Below is a small trained network, with its code and all its weights. Each question gives an input and a class and asks what happens when units are switched off, that is, made to give their printed mean instead of their output.

import numpy as np


def w(rows, s, z=0):
    codes = np.array(rows[::2]) - 128.0
    scale = np.full(codes.shape[1], s)
    scale[-1] = z or s
    return codes * scale


def norm(h):
    return h / np.sqrt((h * h).mean(-1, keepdims=True) + 1e-5)


def f(y):
    return np.maximum(y, 0)


def log_softmax(a):
    a = a - a.max(-1, keepdims=True)
    return a - np.log(np.exp(a).sum(-1, keepdims=True))


def net(x, mask):
    res = np.array(x, float).reshape(1, 7) / 4 @ E
    u = 0
    for l in range(2):
        y = f(norm(res) @ A[l][:, :-1].T + A[l][:, -1])
        res = res + np.where(mask[u : u + 15], y, B[l][:, -1]) @ B[l][:, :-1]
        u += 15
    return log_softmax(norm(res)[-1] @ U[:, :-1].T + U[:, -1])


A, B = {}, {}
E = w([
[78,244,136],'x0',
[167,166,50],'x1',
[125,128,129],'x2',
[80,111,93],'x3',
[129,125,125],'x4',
[130,125,129],'x5',
[129,127,131],'x6',
],0.011)
A[0] = w([
[71,124,222,4],'L0N0',
[211,135,208,113],'L0N1',
[181,110,57,113],'L0N2',
[102,126,219,58],'L0N3',
[107,144,113,148],'L0N4',
[153,158,115,41],'L0N5',
[76,116,122,91],'L0N6',
[144,107,176,98],'L0N7',
[128,108,138,143],'L0N8',
[183,164,180,70],'L0N9',
[147,170,87,129],'L0N10',
[133,136,131,70],'L0N11',
[224,176,177,122],'L0N12',
[169,11,71,218],'L0N13',
[138,119,84,37],'L0N14',
],0.012,0.0035)
B[0] = w([
[199,164,157,168],'L0N0',
[1,102,22,183],'L0N1',
[154,140,191,182],'L0N2',
[223,199,155,168],'L0N3',
[84,135,185,147],'L0N4',
[158,80,153,136],'L0N5',
[100,135,59,143],'L0N6',
[136,112,152,156],'L0N7',
[144,154,112,148],'L0N8',
[58,45,35,154],'L0N9',
[162,138,193,163],'L0N10',
[140,114,114,128],'L0N11',
[42,108,84,179],'L0N12',
[87,168,134,254],'L0N13',
[116,152,132,139],'L0N14',
],0.0088,0.0091)
A[1] = w([
[78,98,105,172],'L1N0',
[62,115,103,76],'L1N1',
[112,156,143,238],'L1N2',
[177,6,108,50],'L1N3',
[144,78,111,93],'L1N4',
[202,166,73,124],'L1N5',
[149,146,175,246],'L1N6',
[118,98,193,103],'L1N7',
[105,143,31,233],'L1N8',
[123,130,117,4],'L1N9',
[87,118,194,67],'L1N10',
[106,149,110,193],'L1N11',
[173,49,127,142],'L1N12',
[139,109,141,48],'L1N13',
[153,90,187,162],'L1N14',
],0.016,0.002)
B[1] = w([
[104,74,145,222],'L1N0',
[107,52,82,222],'L1N1',
[72,33,129,196],'L1N2',
[69,207,144,203],'L1N3',
[51,182,108,163],'L1N4',
[169,63,197,178],'L1N5',
[107,58,162,185],'L1N6',
[254,112,136,179],'L1N7',
[193,91,137,255],'L1N8',
[115,129,124,129],'L1N9',
[179,125,116,192],'L1N10',
[142,111,139,193],'L1N11',
[150,245,106,178],'L1N12',
[70,132,90,137],'L1N13',
[123,125,182,176],'L1N14',
],0.0083,0.0074)
U = w([
[142,77,128,252],'0',
[252,117,155,123],'1',
[138,83,111,211],'2',
[100,63,47,28],'3',
[80,186,116,1],'4',
],0.014,0.0044)

Each question gives the input, the list of numbers given to net, and the class t.
The units are the neurons (one row each of A and B). Each row of codes is followed by its name. A weight is (code - 128) times the scale printed after its matrix; where a second scale follows, it is the last column's (A, B and U).
mask holds one flag per neuron, layer by layer. A switched-off neuron (its flag False) gives its mean, the last column of its row in B, instead of its output. The means were averaged over made-up inputs and are rounded, as every weight is.
A unit's drop is (log p(t) with every unit on - log p(t) with that unit switched off) / (log p(t) with every unit on - log p(t) with every unit switched off).
The circuit of an input: a set's keep is (log p(t) with only the set's units on - log p(t) with every unit switched off) / (log p(t) with every unit on - log p(t) with every unit switched off). Starting from the 12 units with the biggest drops (on a tie, the unit counted first), units are removed one at a time, each time the one whose removal leaves the highest keep (on an exact tie, the one counted first), for as long as the keep stays at least 0.8.
circuit, biggest first: the units of the circuit, biggest drop first
unit that matters most: the unit with the biggest drop
top k neurons: the k neurons with the biggest drops, biggest first
k most important neurons of layer l: the k neurons of layer l with the biggest drops, biggest first
drop when u is switched off: that unit's drop, to one decimal
input [-6,-1,-2,3,-4,-2,-2], class 4: circuit, biggest first => (L1N3 L1N12)
input [-5,8,-1,5,-7,2,6], class 1: circuit, biggest first => (L0N1 L0N2 L1N1)
input [5,-7,7,-4,5,-8,4], class 1: circuit, biggest first => (L0N0 L0N3)
input [-4,-4,-2,-1,3,-6,-4], class 1: top 3 neurons => (L1N7 L0N9 L0N12)
input [1,-3,-7,-2,-1,6,-3], class 1: circuit, biggest first => (L0N3)
input [2,-5,3,-7,4,-8,-1], class 3: circuit, biggest first => (L0N1 L0N9)
input [-7,-6,-1,6,0,8,-4], class 4: 3 most important neurons of layer 1 => (L1N3 L1N12 L1N8)
input [-8,-6,3,-1,4,-5,7], class 4: 2 most important neurons of layer 1 => (L1N3 L1N12)
input [-3,6,7,1,5,8,0], class 1: circuit, biggest first => (L1N1 L0N12)
input [4,-5,8,3,-4,-8,-3], class 1: circuit, biggest first => (L0N1 L0N0 L0N3)
input [4,4,4,4,-6,-8,-2], class 0: top 4 neurons => (L1N2 L1N12 L0N13 L0N1)
input [-8,-6,-3,-7,4,6,-4], class 4: top 3 neurons => (L1N3 L1N12 L0N1)
input [5,7,-1,1,-1,-6,-5], class 1: top 2 neurons => (L0N13 L1N5)
input [-5,5,-3,-1,2,8,2], class 1: unit that matters most => L0N13
input [6,-8,-4,6,1,-6,7], class 1: 3 most important neurons of layer 0 => (L0N1 L0N0 L0N3)
input [-7,2,4,-4,4,-7,-2], class 4: 2 most important neurons of layer 0 => (L0N2 L0N9)
input [1,4,5,2,-8,-5,4], class 0: 2 most important neurons of layer 0 => (L0N3 L0N0)
input [-8,5,7,5,-7,8,0], class 4: 2 most important neurons of layer 0 => (L0N1 L0N2)
input [-6,1,-3,3,-4,-5,3], class 4: 2 most important neurons of layer 1 => (L1N3 L1N12)
input [-2,-6,4,4,-3,8,5], class 1: unit that matters most => L1N7
input [6,-1,6,-7,3,-6,3], class 3: top 2 neurons => (L0N9 L0N12)
input [-8,-3,8,-3,-3,-2,2], class 4: drop when L1N3 is switched off => 0.7
input [-7,5,5,0,1,2,3], class 4: drop when L1N3 is switched off => 0.2
